Each row has a hidden value. The values are split into ranges, and the band after each row names the range that its value falls in. Each part has its own value, ranges and names.
[  20  107   16   88 -190 -131 -166 -178   46  -29 -146  -41   34   98
  -70 -128   57   -5 -238  -61    1   49  -27  112  155   85   39 -135
  -21   64 -106   63 -107  138  -30   52   31    2    0  -95  -43  -90
  -14  109  -76  -56    9] : TB
[  -8  -37 -127   98    8   24  161   38  132    1  -89  -37  -15   53
   45  124  158   80  159   26   -6    0  -88  -30 -104  -51   85   63
 -119 -117   78  -22   14  149  -32   74 -115   92  125   83  113  208
  -44   27   59    3  117] : Lh
[  10 -171 -139   -2   -2   17  125  124   68   -2   12  -25  100    1
   -4   75  218   40  171    7 -109   47   72   18  -85   53   75  201
  -45   20   40 -114   99   50 -123 -124  105  -91   20   17   65  143
   33   87  134    9  -11] : Lh
[  33   27  -30  -69 -109  -96 -105   -2   42  103 -122  -60   33  -72
  -81 -103  -26   73 -171  -64  -43   -2   77  106  144   64   51  -19
  142   97  -82    1   14  -33    0 -125   76 -151  -57  -48 -174 -153
   -1  -35  -31  -19  -52] : Gt
[ -89  -94   49  -93   88   -8 -115   55 -169   21  306   27 -101 -248
  -67  179 -241  137  -56   58   92   59  162 -132  169   66  -37  -57
  146  105   -4   48  -26   44   46    4  -40    8  -48  -99  -55  167
   69  -42 -116   61  208] : Cd
[ -90  -43 -156  -43  -69  126   29  -37 -113   13 -116   25   69   36
   74  122   54   98   65   48  -61  -50 -182 -122 -216   20   13   83
  121   18  127   -9 -175   93  145 -107  -10  -36   13  119  155   12
  -83   -7  243   32   78] : Gt
[  65  -26  -90  -28 -116  -35 -116  -29  111  285 -239 -277  -18   25
  170 -157  143  107 -124  -88   13  -32 -239 -182 -110 -122  129   33
  297   57   -9   99   78  -84  186 -338   35  -84  -61  116  -51 -258
  -69 -118   -3  -47 -185] : GS
[  -1 -116  -19  143   56  123   97   66  -41   51   51  -51  -33 -117
 -134  121  200  163  223   12  -25   29   -3  -11   46  -16  -19  107
 -202  127    8  115  -86    7  -78   -9 -139  177  104 -104  -26  117
  186   36   98  -40 -111] : Lh
[ -24  133 -170 -162  -23  -16  140  -13   38   18 -252   92  157  132
  -32    8  142  -26  -62   13 -266 -120  -62  233 -105   -3   14   92
  -40  137  -37 -141 -361  -12  -45   16  -97  -34  145 -108   41 -229
   17   78  280  -26 -214] : GS
[ -63   19 -100  -37   66  -17  162    7   18 -112  -77  185   86  164
  -10   93  104   51    9   42 -190  -38  -60   24 -110   33   21    3
  -93 -132   40 -118 -148  138   -5  206  -68   58  144   68  186   86
  -28   54  162   35  135] : TB
[   5  -64  -89 -117  107  -11  102  164  -61   74  239    3  -28  -52
   12  137  101   90   63   59 -128   41   61  -88  -89   54  -64  122
   -8  166   13    5 -150 -109  -63  -75   -6  -36  143 -164  -24   27
  207   77  168   20 -202] : PP
[  36   10  -86 -108  -99  -71 -135  -17   58  147 -158 -187   48   29
  113 -129   73   70 -173  -50    5   -2 -143 -141  -76   10  106   38
  298   60  -17   22   55  -40  124 -280  134 -135 -104   62  -32 -212
  -93  -64   15  -22  -66] : GS
[ -16 -174   -8 -165  189  -90   -9  115   34   67  107   79  -23 -103
  -22   43  -66  125  -46  -30 -138   -6  155  -67  111  -28   81   18
  172  -23  -36 -109  170  -16   72   12   14 -101  -37   70   29   68
   46 -110 -116   60  149] : Lh
[  14  -12    5   50   34   20  245  272   27   -9  116  -27   57  -97
 -133  148   63   65   82   52   21   77  143  101   41   41  -20   71
 -209 -137   -9  -21   -6    0 -350   14  -86  148  150 -144 -158  134
   60   48  121   30  -24] : GS
[ -88  -15   28   54  -37  110  102   84  -27  173 -216  -26  -15 -155
  -39   69 -151  181  -25  -11   80  -88  -84  -31   54 -137   50  -93
  121 -225   34   50   17   55   72  -31 -218  160   15  194 -110  -16
 -174 -235   11   47  181] : FP
[ -91  -47   61  107  -62   33  -45   29  -83   66  101  -82  -83 -194
  -38   98 -154  151  -22   38  219   61   25 -151  135   35   13 -106
   93  -70   14  103   75  126   27  -23  -57  139  -46   39  -98  185
  -85  -73 -122   27  254] : Tq
[ -26 -109 -117  -51  146   36  177  182   21  134  103  -71  -25  -61
   56   63  206  202  199   61  -59   -2  -68 -257 -150   35   30  168
   74   66   51  -11   74  -96   86 -129   39   53   58   55    8   73
   74  -59  126  -11  -89] : MR
[  44   63 -200   51 -118   -2  171   17  103  106 -197  -83   68  207
   97  -66  391   61   81    4 -170  -22 -222  -39 -269   50   13  136
  -67   85   33   18 -171  -45    9 -123   52  -22  177    7   27 -130
   56  114  310  -68 -331] : Cd
[  58 -182 -125   94  -96  151   91  119   32   49 -254  -81  144   15
  -52   -2  254  177  165  -64  -89    0 -123  -28 -169  -10   93  186
   10 -176  121   14  172   -6  -38 -253  102 -105  -38  209   13  -13
  -48  -84  252   11    2] : Gt
[ -65  -21  -81   49    1   88   97   37  -76 -144   41   62   85  -45
 -150  172   83   92  146   78   -3   32   38   58   -4  119  -11   88
 -169   21   57  -30 -124  133 -128   70  -31   91   49  -91   49  189
   27   90  157    1  138] : TB
[ -88 -139  -87 -117   90   66  -53   13 -165  -19  144   16   56  -61
    2   78  101  139   87   62  -67   20  -43 -238  -88  135    1  144
  159  210   43  -21  -59    9  146 -141  135  -26  -88   -3  135   44
   62   20  129    4   44] : MR
[  36 -175 -184 -111   62   20  -33   26   53   27  -52  -21   36   19
   49   77  129  126   94  -25 -147  -18  -48  -74 -145  -52  110  158
  122   18  104  -67   91    7  105 -139   56 -215  -31   98  153   48
   32  -42   91   25   60] : Tq
[ -44 -192  -54    6  -37  152   64   81  -84    5 -133   27  159   -5
  -23  113   62   69   52  -24  -95  -14  -55    9 -110  -89   61   96
   44 -173   88  -56    6   83  -68 -146  -40   -6  -20  136  116   13
  -75  -45  199   66  105] : GS
[ -27  -92 -128   82   10   65  299  162  131  165 -165   -8    4    0
   41   87  146  144  187    7  -90  -70  -64   -2 -130 -134   74   68
  -51 -204   79  -64   78   18  -13  -14 -147   67  159  183  -10  106
  -56  -95  137   22   -2] : Tq
[  27   93 -218 -147  -43 -110   79    1  126  199  -22 -108  -34   54
  135   42  147  -51  -26   31 -148  -52  -20  112 -116  -77   17   99
   22  326  -43  -60 -301  -84  -17 -109 -111 -103  196 -233  -35 -138
  131  142  122  -53 -394] : FP
[  17  -15 -133  -71   94   24  102   87   93   72 -140   -4  -41    2
   46   93   24  194   57    2  -66  -72 -131 -109 -135  -81   82   42
   89 -167  108   -2   43    8  129   11 -103  -37   72  175   56   41
  -59 -162   79   43  138] : Gt
[  48  -63   -9  210 -226   91  -40   -7   34  226 -344 -223   39  -19
  -22 -195  223  211   -5 -111   51   -4 -232 -122  -27  -15   77   15
  121  -70    5  189  148  -41  105 -301   77   28  -74  201 -158 -192
  -78 -138   90  -64 -127] : Cd
[  61  114   32  -63   -9 -164  -94   28   31  139   33 -112  -84   58
   78 -152   57  127 -260  -33  -11   52 -123 -240    1  102   -9  -97
  189   38  -83  148  -26 -100  115  -72   94   -4   44  -21 -121 -198
   54  -38  -32  -21 -140] : PP
[  97  251    2   24  -78 -180    0   27  163  -78 -121  -47    2   57
 -134  -86   13   69 -212  -24   51   56   24  129  145  162   33 -105
 -105 -117  -82   57  -20   60 -161  148   19   18   80 -111 -189  -41
  -31   27  -51  -29   78] : Gt
[ 115  188 -110  -73  136 -188   51   39  114 -174  139  -24   12  272
   11  -62  370   95  -52   57 -124  109 -147 -202 -172  271  -17   85
 -151   81  -23   52 -127  -34  -52  132  178   35  163 -181   93  -16
  181  187  147  -67 -139] : TB
[   1   79   30  209 -178  -80   51  -66   87   21 -112  -30   16   61
  -95  -46  124  -24  -85  -33    1   51   36  201  164   21    9 -110
 -220    7 -113   47 -130  146 -190  122 -106  158  142 -129  -97   26
   30  152  -27  -56  -79] : MR
[  82   61 -181  -11  -92  -29   63    0   81   65 -127 -113   64  200
   99  -42  339   24    0   -7 -152   12 -200  -37 -248   31   15  132
  -42  119   25   41 -197  -50  -28 -148   52  -65  147  -78   53 -158
   92  136  266  -54 -322] : FP
[-108 -126  107   28  -58   17 -207  -82 -181  -58  102   64   16 -182
 -155   85 -224   77 -135  -12   86   60  157   23  272   51   11 -127
   98   20  -42   24    7  178    0   26  -17   25 -137  -34  -11  125
  -30  -13 -151   45  314] : TB
[ -23  -62 -179 -176   66   13  -86  -52 -102 -160   93   81   95   78
   -4  123  122   65   38   56 -156   23  -41  -88 -158  149   10  159
   59  182   85  -72 -166   63   73  -43  134 -169  -25  -74  229   52
   86  119  196   15   69] : Tq
[  -5 -110   56  114  -33  138  -51   74 -118   -3  -28  -65   13 -139
 -126   82  -21  213   26  -21  109   56  -63 -128   43   23   13   -4
   26 -164   71  157   87   59  -20  -99  -21   85  -63   92  -54   72
  -28 -119   51   38  195] : PP
[ -81 -114  179   36   13   42 -146   33 -186 -162   73  118  100 -266
 -370   56 -223  149  -98  -22   87   74  271  127  407  158   10  -87
   -8  -72  -79    2  119  143 -141   77   36   76 -193  -52 -130  127
  -24  -78 -136   43  403] : MR
[  43  106  -48  -81 -100 -127  -26   -7   79   16 -107  -34   96   40
  -76  -51   46  -63 -196  -35  -96   10   90  251  107   33   36   -2
  -32  114 -115  -61 -166   14 -183  -28  -16  -66   58 -208 -105 -161
   36  112   38  -30 -148] : GS
[ 126  -68   15   -5  -26  -39  -67  146    6  180  -46 -207   32   43
   39 -238  283  226 -109  -89  -57   83 -188 -343 -114  128   24   85
  225  -15  -30  179  198 -221   90 -351  285  -77  -68  107 -144 -276
   77 -105  125  -35 -254] : PP
[   4 -142  -19  -66   68   57   46  182  -63   80   11   -2   43 -109
  -64   27   34  207   29  -19  -74   10   11 -135  -27   47   21   87
  140  -87   41   17  130  -85   29 -158   81  -66  -41  112  -67  -22
   24 -139  115   49   43] : Gt
[  87  228 -172 -117    7 -183   36  -82  131 -130 -150   73   73  398
   93 -110  305   18 -176    1 -261    0 -242  -66 -248  172   13   19
  -47    3   -2  -22 -251   28   61  144  119  -88  182  -28  179 -168
   50  155  229  -35 -129] : Cd
[ -27  -94 -100 -111  127   -5  -73  -39 -128 -118  255   81    9   51
   -4  158  127   63   44   64 -147   62   -1 -126  -91   96  -39  100
  -29  228   39   -4 -211   45   37   35   34  -44   60 -168  215  104
  206  161  123    7  -16] : TB
[  41 -151 -182   18   -4   46   69   69  175   52 -248 -113   79   12
   25    1  201  164  168  -42  -36  -32 -104  -61 -134  -63  193  166
   86 -157  111  -80  282   56   63 -167   68 -116  -74  237   84   85
 -126 -123   57   -2  156] : MR
[   3  164    8  -28  -97 -142  -76  -48  -32  -14  127  -18  -34    9
  -48   25  -37  -37 -218   30    9   76   78   94  126  127  -70  -99
  -62  190 -107   66 -291   50 -131   77  -38   30  122 -296 -111  -45
  113  181   -6  -23 -117] : PP
[  21   90  -76  119 -214  -84  -47 -133  112  -28 -176  -87   63   78
  -58  -63  163  -52  -65  -31    7   43    1  197   96   85   62   -4
 -128  135  -79    3 -123  163 -125   10   15    7   40 -133  -30    1
  -13  182    0  -76  -57] : Lh
[  69  103   44   -6  -35  -90 -134   11    6   11  -24 -111  -26   -4
  -56  -99   22  151 -203  -36   69   71  -87 -143   70  134   13  -70
   98  -26  -47  158   18  -19   26  -50   90   13  -31  -32 -123 -116
   10  -51  -34  -18   32] : PP
[ -63 -208  -37   40  -52   99   76   93 -155  -44  128  100  130  -67
 -128  149   93   28  112   22 -134   66  164  111   16   69  -46  114
 -110   67   19  -67  -89   59 -193  -78   38  -33   40  -97   24  125
  121  138  202   36  -35] : Tq
[  50   74 -209 -193   -2 -126  -71 -125   70 -174 -146   90  197  226
  -72  -88  287  -33  -75  -15 -305  -17  -11  170  -75  190   60  166
  -36  274  -51 -163 -212   33  -12    7  195 -227    1 -159  164 -158
   99  200  196  -65 -131] : MR
[  56  145   50  189 -204  -58  -24  -19   21   68  -46 -159  -31   34
  -53  -71  122   42 -146  -22  100   98  -79   20   79   83  -44 -100
 -129   32  -81  204 -155   33 -154  -28  -36  148  123 -167 -191  -84
   63  114   35  -62 -185] : PP
[ -80 -115   33    0  -79   -2    7  104  -35   98   -5   18   12 -197
  -63   68 -215   96  -74  -14   65   11  167   40  167   -5   53  -72
  161 -149   -6  -55  157   89  -36  -64  -12  -46  -70  109 -135  111
 -128 -115  -88   76  250] : Cd
[  26  194  -63   44  -85 -106  -37 -117  170  100 -354 -120  -26  140
   58 -205  132  161 -163  -49   27  -63 -289 -141  -34   29  113 -106
  138  -85  -32   89   19   49  229   19    7   69    3  169  -28 -174
 -157 -121  -42  -71   50] : TB
[  -9 -201 -169   57  -50   63  107   39  114  123 -173  -69   57   24
   80   54  201   79  175  -32  -98  -34  -67   -9 -137 -131  136  138
   38  -61   84  -87  128   73   34 -152  -23  -74   20  171  113   96
  -54  -23   92    5   13] : MR

[-108  101  -90   67 -617   32    2   81   24 -198  212  -46 -276 -211
   93   77 -125 -423  -46 -163  -26  207  293   -7   33  138 -133 -351
  -24  -20  238  194   13  -76   40  243  185    3  158   42  182  293
  128  189  -88  176 -347] : Pj
[ 172 -173 -224   81  123 -199  230 -285  -10  154 -119  -22  238   20
  176 -119  101  -60   20  -39   45 -193 -135   92  -75   64  124   94
   43   50   79  -34  106   64 -138  165  -68  -34 -153  157  111 -133
   26   92   50  -87   81] : Ll
[  79  266 -303  -20 -200  247 -144  218  -69 -115   66 -287 -314 -175
  -46   52 -278 -393 -323 -256   23   43  179  216  -77  141 -191 -176
  -24 -317  190   82   16  -92  133  166  -30   67  286    8   13   82
   60  113 -313  150 -348] : Pz
[ 131   65 -214  168    4 -398  -23  248  158 -156  -20   49  178   65
 -196  -73   84  150   -2    0   72  110 -150  183  -37   48  -33  129
   43  -41 -407  -53  318  -20   48  131    7  200 -100   73 -310   32
  300   79 -156  -45  403] : Jb
[ 201  294   59   99  -59 -249 -153  163   93 -227   87  109   76  188
 -221   51 -113   91 -155  -42 -121   41  -69   79   57  206  -43  -61
    9 -122  -22  -36   70 -107   85  177   20   35  144  143 -261  -35
   27  126  -98  175  224] : Ll
[ 398  120 -128   90  -77  -81  -74   87  -47  -29  171 -105 -153  -52
  -38  -51  -16  -41 -188   11 -107  103   79  128    0  141   19  -77
   48   13  -10  125   94   68    9  123  -22  -47  120   57  -69   20
   96  160   15  123 -109] : DP
[-224 -238  114  178  200 -193   74 -295  -33 -135  -66  152  292  131
   -7   25   76   90  116  100  -30  -91 -134 -211  190 -105  -86   11
 -121   84   17  -39  -37    4  -58   58   72  110 -145  -31   93  -71
   -7 -190  181  -97  302] : QD
[ 152  130  -10  115  -90 -251  -27   43   59 -140   12  129   95  145
  -58   20  -61  -32 -198  -97  -39  -85  -75  114   22  144  -16  -84
    6 -155   48  -43  142  -34  105  159   83  -40   74  200 -109  -59
   64  134 -107  106  257] : QD
[ 177  -98  -62   70  366  -18   -6 -105 -145  -54   40 -129   59    1
  -44  -67   65   69  -83  170  -36   98 -152   -8   93  -22    5  169
  -43   93 -166   63   67  268  -20  -55  -19  136  -36 -151  -66 -134
  136 -210  150  -90   74] : Jb
[  39   49 -351 -144  249  276  -67  -11  -95   44  -59 -421  -71 -157
  -41  -23  -57  -45 -166   -7  -76   99 -149  181  -34  -40  -66   26
  -82 -126 -100   16  -29  165 -100  -33 -216  188   34 -174   30 -155
  169 -167 -168  -95 -373] : Pj
[  92  226 -292   11 -186  186  -45  182   -7 -134  111 -232 -227 -189
  -32   -8 -248 -372 -294 -272   49   49   99  229  -96  117 -172 -146
   11 -244   68   47  110  -42  154  128    9   95  225  -10  -50  105
   99   64 -288   73 -279] : Pz
[-112  -77   28   36  -62 -286  176 -287  133 -151  -14  181  427  116
    5 -135  145  151  152  104  -85   52 -211 -100  142   12   61  -76
  -62  166 -147   30  -30   89 -209  -13   26   72 -239  -20   21 -106
  160 -153  104  -71  111] : PC
[ -39  -15   11   11  100    6  -27   -5  -85 -249  122  -37   61   -8
  -12   56  -50 -201 -186   68   -9  270 -193   38  104   92  -72   78
 -100  -28   18   66  116  300  108   10  187  164   51 -116  -59  -63
  304 -191   92   -7   21] : Ll
[  -4 -247  138  156   86 -241  347 -543   31   25  -25  222  341  111
  215 -111   91   17  110  -20  -42 -306 -158 -174   88  -18  109  -62
   14  205   97  -68   23   71  -94   70   85  -89 -174  128  168 -102
 -167  -82  209 -125  219] : QD
[  49  192 -173 -117  127  155  132  -96  171  -11   70 -242   87 -102
  -18  -15 -209  -59  -99 -258 -139  -59 -301  205 -152   93  -28  -44
   50  -52  -68 -224   87  -19   -1  135 -169  164   95   28 -148  -55
  -59  -28 -233 -122 -301] : Pj
[ 122 -150   24   93  182 -187  219 -433  -24  108  -87   41  238   95
  111 -126  124  171  185   85  -88 -240  -81 -163   69    1  149   15
   24  225    3  -11  -82   31 -222   78 -108  -38 -158   71  124 -137
 -195  -40  166  -85   94] : Jb
[ -93  214 -328   31  -98 -131 -195  389  174 -158  -60 -174  -10  -38
 -273   90  -73   73  -29 -117  -12  170  -82  235  -73   26 -181  -21
  -36 -228 -272 -100  167 -204   23  217 -123  287   40   32 -235   86
  261  121 -376   13   58] : Pj
[  64    6  -14  157 -146 -381   15   18   40  -94  -86  108   54  104
  -72  -56  165  203  166  119    1  -13   77  -98  100   20   69  -29
   19   99 -248   83   81  -13  -83   98   30   47 -113   85  -43   27
   72   74  -39   36  338] : GZ
[-129  -88  225   43  247 -179  112 -344  -20 -143  -89  155  312  214
   -7   -4   75  194   79  148  -92  -94 -264 -212  209  -34   64   35
  -90  109  -89  -53  -51  191  -66  -68   70   82 -122  -41   11 -215
  -35 -293  132  -91  310] : BB
[ 150   12 -191   99 -148 -361  -35  168   39   35 -122  -33  -41   46
    3   81  112   28   48   10   11   19    8  142  -78  143   89   66
   51  -48  -37  -16  222  -35  -27  327    4   27  -26  270  -36   26
  170  347 -133   76  250] : DP
[ 234  -26 -247  277   28 -215 -161  246   -1 -176  191  -45   13  -72
 -247 -119   75   85  -55  109   13  267  100   86   69  -30 -188   35
  -19   53 -298  159  151  -73   -7   82  -35  177  -37 -129 -200  146
  297   26   86   23  109] : PC
[ 374  116 -142   77 -184 -142 -125  185 -123   -5   54 -120 -290  -33
   14   28   26 -110 -170   45  -40   99  187  124  -13  193   70  -41
   48  -54   67  175  124   97   37  200   41  -81  146  151    5   28
  137  286  -49  194   -6] : PC
[ 129  230 -291   80 -126  -18  -10  122  129  -94   44  -90   23  -52
 -110  -65 -204 -156 -209 -296   13 -105    9  238 -110  101 -152 -146
   38 -235   -2  -66  102 -230   71  177  -97   68  123   99 -135   51
   10  128 -297   52  -85] : BB
[ -96   37 -193   49 -269 -163   90   -9   95   29 -146  -90  -58  -58
   56   32    5  -54  194 -134   15 -125  116    5  -79   65   16 -109
   43  -14    9  -35   47 -198  -99  303  -67   68  -26  191   99  116
  -54  244 -234   14   -2] : PC
[-150  -61   68   89  199 -165   59 -231   89 -164    0   71  350  111
 -130  -48   46  235  188  102 -118   18 -204 -168  149  -52  -63   13
  -80  157 -163  -62  -86  -48 -156   37  -72  197 -145  -98  -69  -67
  -10 -210  116 -106  129] : GZ
[ 311  -10   86  236 -319 -199   93 -129  -12  -89  296  119 -132  -69
   50 -140   79   -5   26   65 -113   63  257 -149  139   49   39 -258
   70  282  -59  240   30   44  -49   55  116 -131   22    5   63  179
  -34   82  209  108  -53] : Pj
[  -4  -13  -32  186 -136 -167 -184   92 -156 -179  -22   30 -122   48
 -113   25   80   11    1  170   17  112  259 -148  212  -15 -103  -91
 -103  -32  -20  241  -65   -9  -29   54   81   49   13  -64   86   51
  123  -17   44  148  176] : Pz
[  39  -52  -34   40  343   36 -137  -53 -138 -135   58 -144   80   24
 -127   30    5   59  -79  185 -108  197 -146  -36  139    3  -96  120
 -123   31  -29   60  -54  154  -51   13  -48  185   12 -174  -50 -120
  154 -196  165  -22  -29] : GZ
[ -38 -110  202   63  289 -139   90 -257   41  -37   74   25  195  105
   36  175  -17   81  110   48 -191   11 -333  -99   45   83   44  120
  -20  182  122 -206   71   74  -17  258   34  119    3  104  -43  -67
  -87   -8  214  -83  132] : Pj
[ -72   91   72 -114   36  269  112  -72   23 -186  275 -213 -130 -187
  116  165 -261 -391 -194 -184 -119  225 -283  102  -61  169  -61   -9
   -3   27  146 -121  181  279  211  151  178  186  233  -48  -66   62
   95 -102  -16  -75 -340] : Pj
[  66  -90 -148  -10  182  201  144 -234  -47   60  120 -263  -32 -190
  120  -17  -85 -171  -40  -82  -94   12 -122   44  -53   12  -31   -1
    3  108   83  -39   26  110  -53  114  -82  106   43  -72   88   -1
  -31  -70   65 -125 -353] : Pj
[ 257   41 -241  194  -73 -181 -198  270  -44 -211  190  -36  -11  -49
 -198  -87   45  -44 -192  107    6  332   91  149   78   69 -153   -2
  -50  -44 -149  219  133   30   18   70   35  108   18  -95 -154   79
  394   52   66  114   36] : GZ
[ 176  -12  107  -30  278  129  -74 -145 -251  -22   69 -183 -153   21
   94  164  -88 -174 -180  104 -138   78  -93  -36   69  178   49  113
  -54   13  327   40  -31  269   54  155   60    7  194   21   81 -144
  -28  -10  191   80 -114] : Jb
[ 349  123 -200  120   17 -197 -130  302  -23 -136   91 -103 -116  -27
 -176  -88   63   77 -176   90   15  212   -1  186    9   69  -12   84
   40  -33 -370  119  261  167   91   13   20  120   40  -36 -260   15
  314   38  -93   39  178] : GZ
[ 225   77 -316  188  -12  -60 -359  266 -189 -149   33 -113 -104    3
 -256  -66   19   -8 -247  138   13  194  270   89  152   -2 -224  -77
 -132 -214  -13  300  -90  -95  -54   21  -93   52   64 -137  -11  -15
  267   18   -4  207  -14] : Pz
[   6   70  321  -11  173  -71  111 -387   28  -73   30   62  162  169
    7   47  -47  205  142   62 -261 -151 -179 -249  139   92  108  -70
   -7  206   74 -106 -163   30 -109   96  -45   12   32   59    3 -132
 -315 -103  137   -8   30] : PC
[  29 -112   -1  244  -60 -453   35   -2   -7  -66 -148  157   65  132
  -47  -36  214  216  199  151   77  -79   84 -142  122  -47   64   49
   14  105 -271   66  143    7  -42   98   81   58 -157   94  -17   29
   63   46    3   -8  539] : Pz
[ 110  241 -139  -13 -207   90  -64  270  -10 -202  155 -200 -303 -159
  -28   74 -195 -329 -247 -169   20  199   37  193  -74  187  -83  -56
   36 -147  -22   48  220  123  227  152  133  130  251   18 -138  131
  189   91 -237   85 -147] : Jb
[-216  125  149 -183  275  146  101 -184   -7  -49 -168 -161    0   90
  110  273 -239 -156  -94 -190  -88 -199 -391   29  -67  149   59  104
  -23 -167  205 -328   85  165  172  201   55  151  187  164  -22 -195
 -179  -77 -229  -89   68] : BB
[-177  -41  -75  -28  318 -119 -148  -31  -82 -105 -258  -37  251  212
 -102  146   21   81 -115  104  -35   -2 -293   57  102   17  -58  140
 -178 -244   70  -93  -13   90  -30   82  -31  154  -52   36    1 -289
  199 -116  -69   -8  278] : QD
[   6  -12 -129  -48 -115  186  223 -274   12    9  124 -188  -48 -210
  184  -78  -99 -259  -19 -155  -75  -19  -15   14  -43   54    2 -168
   21  105  111   34  -20   89  -76   87  -22   32   38  -38  164   49
  -44  -42  -21  -70 -438] : DP
[-192  219 -305  -38  103   -4 -138  406  141 -199 -113 -278  -41  -72
 -244  145 -168  -45  -60 -182   73  150 -225  266 -141   46 -189  156
  -21 -274 -309 -215  271  -81  167  209  -71  423   97   -4 -322   58
  249   10 -457  -96  115] : Jb
[-325  -53  -78  -40  -47  201  143 -217  -19 -213   34  -86   89 -129
   86  -28 -120 -306  -86 -116   39   60 -106  -45   91  -52 -151 -133
 -122  -57   40   38  -27  159   28  -69  117  176   -9 -190  139   -6
  134 -322  -69 -113 -215] : BB
[-272  -63 -165   69  322   27   94  -69  202 -203   93 -130  348  -98
 -183  -29 -105   51  122 -108  -33  131 -364   46  -25  -98 -241  119
  -61   74 -283 -227  106 -108  -25  102 -115  437 -104 -194 -229   64
  123 -258  -33 -276  -44] : PC
[-411 -100  -91    3 -116  162   68 -177  -58 -241   23  -78   69 -134
   55    8  -76 -307   12  -36   53  150    7 -123  144  -61 -198 -137
 -167  -29  100  118 -104   81  -40  -10  119  204  -36 -220  206   55
  172 -285   -1  -62 -225] : Pz
[ -63  133   18   77 -169   29   61 -116   27 -109   13  -16  -92  -17
   10   22 -167 -127  -23 -194  -43 -198  119  -83   37   43  -85 -231
    5  -66  102  -22  -52 -154   49  138   16   13  131   72   65   77
 -221   19 -163   51  -49] : BB
[  27  118  125   67  109 -206 -122  110  -43 -104 -102    5  -80  180
  -64  256  -77   11  -51   -3  -50  -51 -113    2   19  173   27  120
   -4 -127  109 -140  145   15  159  298   95   82  160  230 -117  -59
  -48  161 -100   99  381] : Pz
[ 213  156   37  142 -294 -283  -40  -44   80  -51   71  116   -5  104
  -73  -29   31  159   61   11 -177  -66  171  -77   92  116   43 -260
   35   74   32   90  -80 -199 -136  196  -55 -117   35  174   15   51
 -121  231   -4  189   37] : Pj
